Here are made-up objects, facts about them, and rows of numbers that follow some of those facts. Name the object behind each unnamed row.

Facts:
λ: refers to; ω: is directly part of; π: is of sort
z571 λ z906
z455 λ z841
z620 λ z535
z733 λ z787
z787 λ z535
z982 λ z345
z222 λ z712
z773 λ z421
z899 λ z231
z301 λ z728
z319 λ z478
z669 λ z155
z760 λ z452
z70 λ z712
z631 λ z976
z155 λ z546
z47 λ z560
z401 λ z560
z421 λ z144
z885 λ z421
z803 λ z613
z884 λ z247
z580 λ z226
z75 λ z663
z452 λ z318
z345 λ z733
z300 λ z733
z385 λ z218
z868 λ z264
z105 λ z712
z205 λ z157
z981 λ z403
z951 λ z750
z78 λ z383
z468 λ z923
z838 λ z288
z360 λ z421
z613 λ z157
{z246,z474,z351,z187,z663,z205,z403} ω z273
{z904,z728,z218,z542,z401,z885,z321} ω z288
{z571,z796} ω z246
{z247,z301,z59,z659,z996} ω z318
{z206,z994,z318,z892} ω z835
{z455,z200,z113,z631,z613} ω z921
{z620,z222,z194,z779,z362,z229,z478} ω z36
{z912} ω z282
{z733,z816} ω z321
{z18,z443,z468,z360} ω z446
{z83,z535,z546,z49,z57,z327,z36} ω z331
{z787,z982,z104,z105} ω z490
{z642,z655,z421,z337,z868} ω z57
{z492,z305,z673,z612,z981} ω z663
{z368,z155,z697,z838} ω z923
{z872,z773,z560,z803,z585,z75} ω z157
{z341,z144,z640,z857,z185,z282} ω z993
{z693,z580,z719} ω z535
{z480,z511,z231} ω z976
{z438,z669} ω z218
{z88,z514,z446,z750} ω z712
{z923,z319,z47,z476,z264,z157} ω z409
{z899,z760,z272,z841,z258,z884,z490,z207} ω z828
{z221,z226,z123} ω z207
{z70,z550,z268,z78} ω z187
{z975,z300} ω z542
{z127,z345} ω z728
{z383,z951} ω z514
{z718,z906} ω z403
{z432,z385} ω z351
{z452} ω z546
{z81} ω z640
{z246,z206,z733,z642,z318,z327,z816,z272,z187,z362,z585,z612,z282,z360,z403} π b
{z904,z331,z247,z620,z18,z787,z982,z535,z301,z59,z155,z835,z144,z975,z640,z401,z697,z885,z432,z268,z857,z892,z81,z300,z104,z105,z951,z838,z36} π c
{z571,z728,z455,z200,z341,z773,z560,z88,z923,z221,z669,z305,z631,z993,z779,z218,z542,z127,z659,z514,z421,z796,z803,z550,z75,z452,z385,z921,z205,z78,z613,z750,z288} π a
{z912,z693,z480,z438,z994,z976,z226,z490,z207,z663,z446,z123,z231} π d
{z409,z273,z113,z872,z760,z996,z383,z718,z337,z258,z884,z345,z673,z157,z478,z906} π e
{z83,z368,z546,z194,z319,z47,z476,z351,z511,z841,z264,z828,z719,z321,z712} π g
{z443,z492,z222,z655,z49,z899,z57,z70,z474,z229,z580,z868,z185,z981,z468} π f

Some rows with their names:
z693: [  0  22  35   8  -9  12  28 -13   1   2  -6 -12  -6   4  -3 -29   1   6
   1 -10   4  -7  14 -15 -38   4  -6  -1 -13  -8  24   8]
z345: [ -5  10  16   4 -12  23  16  -4  -7   0  -3 -14   4 -26  20  -9  39 -14
   0  10   3  17  14 -15 -24 -14  10  -7  -2 -15  29 -11]
z59: [ -4   4  23 -16  -8  -3  20  -4 -15   3   4  -1  -2 -22   8  -7  11  -5
   6   4  -4   7   2  -8 -20  -6 -10 -14   5   7  25 -17]
z452: [  6  19  32   2  -4   8  25 -15  -7  14   3  -4 -10   1 -13 -21  -2   5
  -2  -7   2  -5   9 -14 -38   9 -15 -10 -20  -1  32   2]
z205: [-16 -14  19 -44  -7   0  39  -2 -10  14  -8   0   7 -36   4  -2  23 -17
  23   7  -8   9   3 -19 -11  -7  10 -14   5   1  26 -21]
z104: [ -3   1  23 -16  -8  -2  20  -4 -15   4   5   0  -3 -21   8  -8  12  -6
   7   4  -5   8   1  -8 -21  -6  -9 -16   7   6  26 -17]
z273: [  2   0  14 -18  -8   4  27  13  -6   2  -6  -5  -1 -34  18 -26  45 -25
   0   1  -1  13  -4   2 -19 -13  35 -11   8 -13  25 -27]
z560: [  3  -2  31 -23   0  -2   1  -6 -21   5   1   0   2 -36  -7  -5   8  -8
  13  -6   0   4  16  -2 -29  13  13  -8   7  -4  27 -14]
z585: [ -7  -2  33 -13  -5   5   0  -6 -11  -8 -15   0   6 -36  -1 -15  11 -12
  11  -2   6   1  14  -5 -31  -1  20  -8  10 -13  24 -12]
z331: [ 20  18  16  -1 -11   7  29 -19   0  12   1   6 -12   5  -5 -31  -1   9
  -9  -7  -1  -5   3  -2 -48   7 -11 -22  -9   3  24  -4]
z697: [ -6   3  21 -13 -11   3  51   6 -14  10  10  -6  -3  -7  15 -19  22  -7
  -4  11 -10  14 -14 -10  -5 -17 -23 -15   2  15  28 -20]
z982: [ -2   0   9 -11 -11  16  17 -14 -19  11   3  -4   6 -25  13  -4  16  -9
   5  10   1  13   7 -11 -26 -15 -16 -11  10   3  21 -11]
z663: [ -3  -9  25 -27  -8   4  37  10 -17   1  -1  -7   8 -29  12 -29  29 -17
   7  -3  -1  12   1   3 -12  -5  24   1  19  -4  18 -18]
z885: [  2   5  19  -8  -6  -5  24 -10 -18   0  -8  -5   5 -24  -1  -3  14 -13
   5 -10 -18   8 -13 -18 -21 -11 -14 -20  17   0  22 -12]
z385: [ -7  -9  22 -31  -1  -2  27   5 -25  13  -1  -5   4 -38   4 -10  23 -21
  11   2  -2  10  -3  -7 -11 -10   4  -4   9   0  25 -24]
z105: [  8   3  23 -18  -8 -11  25  -1 -12   2  -4   8  -4 -25   7  -9   7   6
  10   9   1  15   1 -15 -27 -24 -17  -3   5  -9  25 -28]
z222: [ 13  32  15  11 -22 -25  35 -32  -5  -7  -9 -10   3 -21  -2 -29   4  29
   9   3  12  18  17 -10 -32   7 -33  -3 -21 -18  33 -17]

Rows to name:
No name comes twice in this set of rows, the named rows included.
[ 27  14  10   2 -14  31  27 -23  -3  15  10   7  -7  10   2 -22   4  13
 -14  -2  -3   6  15  -4 -53   6  -7 -19  -1   2  20   6] -> z535
[  6  10  15  -7  -9   7  31   6   0   3  -6  -5  -5 -19  12 -33  38 -17
  -6   0   0   8  -3  -2 -26 -10  25 -14  -4 -13  27 -19] -> z409
[ 23  -5  29 -28  -9  -2  41   2 -20   2  -5  16   5 -14   0 -30  12  16
  -2  -2  -2  22  10  -1 -30 -11   4  -5  11 -11  27 -18] -> z712
[  4   3  16 -23 -13   4  15  -6  15  -4 -17   8  -1 -30   7 -16  30 -10
  13  -1  -5   6  21  -6 -40  12  52 -26   1 -19  26 -14] -> z157
[ 13  20  42   6   4  15  25  -8  -7   9  -4  -7 -12  15 -14   2  -2   1
   0 -25 -23  -6   0 -36 -42  -1 -14  -8   0  -4  26  15] -> z421
[ 16  13  27  -7  -8  11  33 -14 -11  11  -3   6  -5   9 -11 -42  -1  13
 -12 -15   1  -5  11   1 -45   9  -5 -19  -7   3  26   7] -> z546

The same objects again, as new rows of numbers:
Named rows:
z981: [-10   3  10  -6 -14  31  -2 -24  22  -7  19   6  -5   8 -11  17   7 -21
   3   8   5 -16  -2  -2 -21   5  -4  13  27]
z474: [  0   3   8   0 -16  17  -5 -20  14  -4  19  10  -5   9 -12  15  20 -11
   2   4   0  -1  -5  -3 -15   1  -7  11  22]
z345: [  8  -5 -24   2  36  19   8 -20   6  -6  -1 -18   6  17  11  13 -16 -37
  -9  -4  -7  -1  -2  -9  13  12  17   1  -2]
z268: [  3   3   8 -15 -12   9  -2  -7 -11  -8  -7  11 -18  -5   2  10   3 -11
   5  -1  14 -11  -4  15  -2  -7   3 -15  29]
z187: [ 11   0  -6 -15 -24   4  -6  -8   5   3  -1   3  -5  -5   6   9   0   4
  -3   1  11 -18  -6   1  10  -6   7 -19  18]
z994: [ 13  -4   2   0   0  -8  -1   1  -3   1   0   9  11 -14  -3  -9  -5  10
   7  -7   0   0   6  -6  12   5   1  -6  -1]
z640: [  2   3 -13  -6  -6 -18  -1   3  -8   2  -7 -14  -8   6  12   4   1   9
 -10   6  -4   1  -6   6  11 -14   8 -14  -1]
z288: [ 15  -2  -3  -1 -14 -13  -1  -7  21   5   8 -14   6  -5   3  -5   8  10
 -12  10 -14  10   3 -12   5   0   5  -5 -11]
z884: [-16   3   7  -2  21   9   1  -8  -8  -5   7   9   2   4  -4  -3 -15 -13
  -5  -5 -23   3  -1   0   2   3   4   7   3]
z669: [ -2  -3   4  -4   3   5   2 -10  17  -5   5 -15  10  -6  -1  -9 -12  -4
  -6   7 -10   5  10 -11  -3  11   4   9  -8]
z155: [ -6  -5   6  -7  24   2   4   0 -22 -16 -15 -30   9   8   6   9 -27   3
  -1  -5  24   4   5   9 -12   2  -8  15   6]
z718: [  7  -4  15 -13  -6  15  -5 -11   1  -2  11  15 -10   3  -5  12   6 -13
  -1  -4   5  -8  -9   5  -5  -2  -1  -9  28]
z443: [ -4   5   1  11  -3   3  -2 -14   6  -2  17   3   3  12 -11   9  16  -3
  -2   4 -14  12  -2  -8  -9  -1  -7  19   2]
z841: [ -9  14 -22   0 -10 -14  -1  -5 -19  -5 -13   1  -4  -4   9  -3  -8   9
  -2   3 -13   1   1   2  20  -9  10  -5  -5]
z899: [-21   9   2   9   9  13   2 -19   7  -8  16   7   5   9 -11   2   0 -14
  -2   5 -26   6   2  -8  -9   6  -3  26   1]
z975: [ -1   5  -6  -3   2 -14   2   1 -17  -4  -9  -4  -5   2   7   2  -2   5
  -5   1  -7   7  -2   8   8 -10   4  -6   1]
z362: [ -9  -2 -10   9   3   6  -6  29  -8  15  -5   9 -12   4  -5 -14  10  -8
  11 -12  18   0  -8   0   6   4  -2  -4 -14]

Rows to name:
No name comes twice in this set of rows, the named rows included.
[-15   4  -7  -9  12  -1   2  -2 -13  -9 -10 -17  -4   3   8  -2 -21  -8
  -6   2  -1   0   2   7   4  -1   8   2   2] -> z401
[-15   4   0   8   5  12   1 -14  13  -4  16  -4   6  13  -8   7   2  -9
  -4   7 -14   3   1  -7 -13   4  -5  23   0] -> z468
[ 17  -9   9   7  12 -10   1   2 -20  -5 -11  -4  20   1   2  14  -8  26
   5 -11  20   5   3   3  -8  -2 -15   8   2] -> z585
[ 27 -11   9   3  -3 -14   3  -4  14   1   2 -20  18   0   1   7   7  22
  -6   4   7  13   6  -8 -11   2 -10   6  -7] -> z923
[ 24  -5  33   2  20  -9   6   4  23 -17  11   2  21  14  10  -8 -27  24
   6  18  20  -7   7   6 -31   7 -15  35 -10] -> z773
[  3   6   2  -3   5 -15   0   7 -12  -8  -3   8 -10   8  10  -5  -6   6
   1   6   2   1  -6  13   2 -10   2   0   2] -> z144
[ 12  -4  10   3  15 -13   5   5 -24  -9 -15  -9   8   5   4  15  -4  16
   2  -5  17  10   2  13 -11  -9 -13   5   6] -> z697
[  2   8 -16 -12 -29  -1  -4  -7  -5  -2 -11  -1 -12  -4  10  11   1   6
   1   5  16 -19  -4   7  10 -11   8 -16  18] -> z351
[-65   5   0  -4  11  -4  20  -1 -15 -35  -9  16  10  -9   0 -10 -11  -5
  -8 -19 -22  -8   7   8 -12  -6   4 -13  -7] -> z105
[ -1   8   7  -5  12  -7   0   7   6 -13   7  18   3  13  17 -18 -38  14
   4  14   4 -22  -3   9  -1  -1   4  18  -8] -> z360

The same objects again, as new rows of numbers:
Named rows:
z57: [-23 -10 -38  58   9 -16  -8 -40  12   0 -24   8   2 -16  28  59  -7  16
  11  -9  -8   4   3   7 -12   5   2   1   6  16]
z331: [-14  -3  39  40   3   0  -2 -54   9   5 -14   3 -10 -27  -5  16  -6  -3
  27   2  -3   7  -1  10  -2   1  11  -6 -18 -10]
z993: [-16  -1   7  42   1  -6 -12 -14   2  -1  -3  14  17   7   2   6   0   3
   6 -12  -5   1  -3 -10   3   0   7   2 -33  -1]
z144: [-20  -2  47  -4   4 -18  29  -5  10  -7   5   5  -8 -15 -15 -46 -11 -23
   4  20  -8  -2  -9 -11 -13  -3  -5  -6  -4 -16]
z319: [ -8  -8 -10   1  -4  -5   9   0  10  -2  22  22 -19 -10  39 -36  -5  -9
 -16   4  -3   0  -1   2  -1  -3   8  -1 -19  -5]
z273: [ -7  17 -49  22  10 -24 -17   4  10  -7   1   6   8  11 -17  28   7  31
   4 -10   0   9 -10 -16  23   7   4  17 -17   2]
z884: [  9  -2 -35 -35   6   0 -18  22  12  -5 -14   7   7   2   9 -29  -2   0
 -32   4  -6  -9  -6  -9   3   3   5   7  -5  18]
z828: [ -7  -3  28  30   6  -2 -11 -10  -1   2 -11   5  28  21  -1  -8  -6  -1
  -1  -9  -9  -7 -11  -8  -4 -10  12   0 -22   2]
z773: [-25  -4  -7   3  -2 -19  24   0  12 -12  19  34 -15 -33  24 -59  -3 -15
 -18  15  -7   5   7 -18 -17   5  -3   2 -24  -7]
z200: [  4 -11   3 -13  -2   1   1  13   9  -2   8  13  -3  -7  13  -9  -8 -12
 -12   0  -3  -6  -4  -4   3   3  -2   2 -19   1]
z585: [-25  -5 -47   0 -12  -9   8  11   6  -4  15  17 -26 -10  39 -43   4  -1
 -19  -1  -5  -2  -1   1  -3   6   2   4 -14  -3]
z779: [  4 -17   9 -12  -3   7  -1 -15  16   0  -6  12 -18 -39   9  19 -13 -13
   3   6   0  -1   5   5   0  14  -7  -1 -11   4]
z981: [ 10   0 -48  -3  13 -21  13  26  13  -8  22  12  -6  15  30  35 -13  21
 -14  -9  -1   6 -11   1  -1  -3  -3  14  10   7]
z401: [  8  -3  40 -19   6   9   8  -1   6   2  11   8  -7  -1  16 -36 -12 -11
 -13   6  -3   0  -9   8  -4  -8  14  -4 -15  -8]
z923: [-43  -4 -20  54 -11 -16  -5 -19   1  -1  14  20  -1   3  28 -19   9  -2
   5  -6  -6   0   1  -9   9   0   7  -3 -39  -6]
z218: [-19  -4  15  40  -1  -5 -14  -9  -1   1  -9   7  25  16  -1   2  -1  -2
   4 -11  -7  -6  -6 -12   5  -1   5  -2 -30   3]
z305: [ 16   0   0 -17   2  -7   8  23  10  -6  25  12  -9  -2  -1  16 -10   3
  -2  -6   4   3  -9  -7  14   6  -7  11 -16  -7]

Rows to name:
No name comes twice in this set of rows, the named rows included.
[ -2  -6 -45 -21   0  -3 -14  -8  21  -4 -21   6 -18 -32   9   7  -2  -1
 -10  10  -2  -2   3   0   8  15  -4   4   2  15] -> z337
[ -4  -6 -15 -17  -3   1   0  21   4  -3  -5   5  -2  -2  13 -19  -6   0
 -17  -5  -6  -8  -8  -2  -7   5  -1   7  -8   4] -> z816
[ -8 -10 -44 -19  -2  -4 -14  -9  21  -3 -23   1 -19 -33   6  15  -1  -6
  -6  12  -3  -5   3   1  12  17  -8   0   5  15] -> z478
[-13  -2  20  41   4  -7  -9 -18   0   2  -5   8  21  16   2  -6  -3   1
   3  -9  -7  -3  -8  -6  -2  -8  13   1 -25  -1] -> z321
[ 35 -11 -78  22   6 -27   5  15  15  -4  20   5 -14  30   7  28 -23  21
 -19  -1   0   7  -6  -5 -14 -17  -6  28   9  -4] -> z70
[ -3  -8  36 -10  -2  -2  10   1   7   2  11   0 -12   5   5 -28  -9 -19
   0   8  -5  -7 -13   5   3  -8   3  -7  -9 -11] -> z247
[  8   4 -23 -21   2  -9   9  30   7  -6  17   5 -14  -3   1  13  -6  15
  -6 -10   2   3 -11  -2   7   9  -6  17  -5  -5] -> z612
[-20 -11  -8   5 -10 -11  10   2   8  -1  21  14 -19   0  31 -29  -3 -16
  -7   7  -6  -7  -5   1   7  -3   1  -6 -14  -6] -> z264
[  2 -16  12  -6  -1   3   5 -21  16   1  -5   9 -22 -36  13  14 -14 -14
   4   9  -1  -1   1  10  -2   7  -3  -2  -3   1] -> z194
[ -9  -2   9   1  -5  -3  15  -8   9   0  25  18 -28 -11  35 -55  -4 -14
  -8   9  -3   2  -4   8  -1  -8  13  -4 -20 -15] -> z838
[-14  -3  14  37   2  -4 -14 -11   0   0  -7  12  24  12   0  -1  -1   1
   1 -12  -7  -3  -5 -12   0  -2   9   2 -31   1] -> z542
[ 13  -2   7 -17  -9 -12  -3   8  12   1  12  27  -6 -37   1 -16  -2 -25
   4 -30  -1 -20 -10  -5  -6   1   3  22  -8  10] -> z613
[  7  -9  10 -17   2   8  -3  15   6  -2   6  15   6  -2  18 -17 -11  -9
 -21  -1  -3  -3  -3  -4  -1   1   3   2 -22   4] -> z669
[-21  -3 -14  36   0  -1 -12 -33   5   0 -25   5  -2 -28  -1  28   0  13
  11  -9  -3   7   2   3  -6  14   4   5 -14   3] -> z327
[  5 -12 -32  -9  10  -8   1  22   8  -3  -3   9   9  19  40   0 -13   4
 -28  -5 -10  -8  -9   1 -17  -9   2   5  10  20] -> z899

